Below is a small trained network, with its code and all its weights. Each question gives an input and a class and asks what happens when units are switched off, that is, made to give their printed mean instead of their output.

import numpy as np


def w(rows, s, z=0):
    codes = np.array(rows[::2]) - 128.0
    scale = np.full(codes.shape[1], s)
    scale[-1] = z or s
    return codes * scale


def f(y):
    return y / 2 * (1 + np.tanh(0.7978845608 * (y + 0.044715 * y**3)))


def log_softmax(a):
    a = a - a.max(-1, keepdims=True)
    return a - np.log(np.exp(a).sum(-1, keepdims=True))


def net(x, mask):
    res = np.array(x, float).reshape(1, 6) / 4 @ E
    y = f(res @ A[0][:, :-1].T + A[0][:, -1])
    res = res + np.where(mask, y, B[0][:, -1]) @ B[0][:, :-1]
    return log_softmax(res[-1] @ U[:, :-1].T + U[:, -1])


A, B = {}, {}
E = w([
[37,201,254,242],'x0',
[107,88,76,121],'x1',
[95,247,103,58],'x2',
[186,124,126,226],'x3',
[115,193,20,245],'x4',
[27,18,52,97],'x5',
],0.007)
A[0] = w([
[80,83,41,106,58],'N1',
[212,137,127,116,148],'N2',
[160,84,179,122,225],'N3',
[116,162,105,250,196],'N4',
[163,110,166,93,250],'N5',
[130,25,236,174,148],'N6',
[218,98,125,87,199],'N7',
[172,156,32,98,212],'N8',
[102,159,155,224,127],'N9',
[75,50,132,150,124],'N10',
[41,93,149,178,137],'N11',
[200,166,86,152,193],'N12',
[138,41,147,59,234],'N13',
[75,206,156,94,96],'N14',
[144,120,38,114,178],'N15',
[84,241,113,106,252],'N16',
[99,116,143,182,93],'N17',
[64,149,112,92,80],'N18',
],0.012,0.004)
B[0] = w([
[179,61,38,126,193],'N1',
[154,174,101,65,188],'N2',
[58,183,63,163,198],'N3',
[218,96,161,194,252],'N4',
[4,196,130,71,200],'N5',
[64,107,113,210,237],'N6',
[84,175,103,137,219],'N7',
[156,176,80,143,224],'N8',
[191,43,150,175,227],'N9',
[95,77,89,119,177],'N10',
[135,50,154,160,191],'N11',
[145,238,157,188,209],'N12',
[92,123,19,76,245],'N13',
[55,134,254,47,200],'N14',
[162,158,72,126,200],'N15',
[182,135,237,71,254],'N16',
[152,73,160,197,159],'N17',
[147,62,173,105,161],'N18',
],0.0074,0.0097)
U = w([
[101,164,97,63,187],'0',
[248,233,103,103,97],'1',
[236,193,169,134,235],'2',
[102,214,101,87,96],'3',
[192,105,173,166,150],'4',
[111,103,114,131,4],'5',
[112,149,217,46,141],'6',
[181,128,56,77,114],'7',
],0.011,0.0032)

Each question gives the input, the list of numbers given to net, and the class t.
The units are the neurons (one row each of A and B). Each row of codes is followed by its name. A weight is (code - 128) times the scale printed after its matrix; where a second scale follows, it is the last column's (A, B and U).
mask holds one flag per neuron, in row order. A switched-off neuron (its flag False) gives its mean, the last column of its row in B, instead of its output. The means were averaged over made-up inputs and are rounded, as every weight is.
A unit's drop is (log p(t) with every unit on - log p(t) with that unit switched off) / (log p(t) with every unit on - log p(t) with every unit switched off).
The circuit of an input: a set's keep is (log p(t) with only the set's units on - log p(t) with every unit switched off) / (log p(t) with every unit on - log p(t) with every unit switched off). Starting from the 12 units with the biggest drops (on a tie, the unit counted first), units are removed one at a time, each time the one whose removal leaves the highest keep (on an exact tie, the one counted first), for as long as the keep stays at least 0.8.
units of the circuit, in order: the units of the circuit, biggest drop first
unit that matters most: the unit with the biggest drop
top k neurons: the k neurons with the biggest drops, biggest first
drop of u: that unit's drop, to one decimal
input [5,-8,4,-1,3,-4], class 6: units of the circuit, in order	(N14)
input [3,5,3,4,0,5], class 4: units of the circuit, in order	(N13; N5; N11)
input [8,-6,5,5,-2,6], class 4: units of the circuit, in order	(N9; N11)
input [-5,-3,5,1,-6,-2], class 0: units of the circuit, in order	(N13; N5)
input [-8,-2,-3,4,6,2], class 1: units of the circuit, in order	(N12; N8)
input [7,4,7,3,0,6], class 4: units of the circuit, in order	(N11; N13)
input [-1,-2,-8,2,-5,6], class 5: units of the circuit, in order	(N6; N10)
input [0,-5,1,-4,-7,0], class 0: top 2 neurons	(N13; N16)
input [5,0,3,-1,2,6], class 4: units of the circuit, in order	(N5; N11; N13)
input [6,3,8,3,1,2], class 6: top 2 neurons	(N14; N16)
input [6,-3,-6,-1,-3,-7], class 4: top 2 neurons	(N6; N9)
input [8,6,0,-6,-5,8], class 5: drop of N6	0.1
input [2,6,5,-8,3,-2], class 6: drop of N4	0.0
input [5,-4,4,6,4,2], class 4: unit that matters most	N9
input [8,-4,-1,-2,-2,7], class 4: drop of N11	0.2
input [-8,-6,-3,-5,5,-1], class 1: drop of N8	0.2
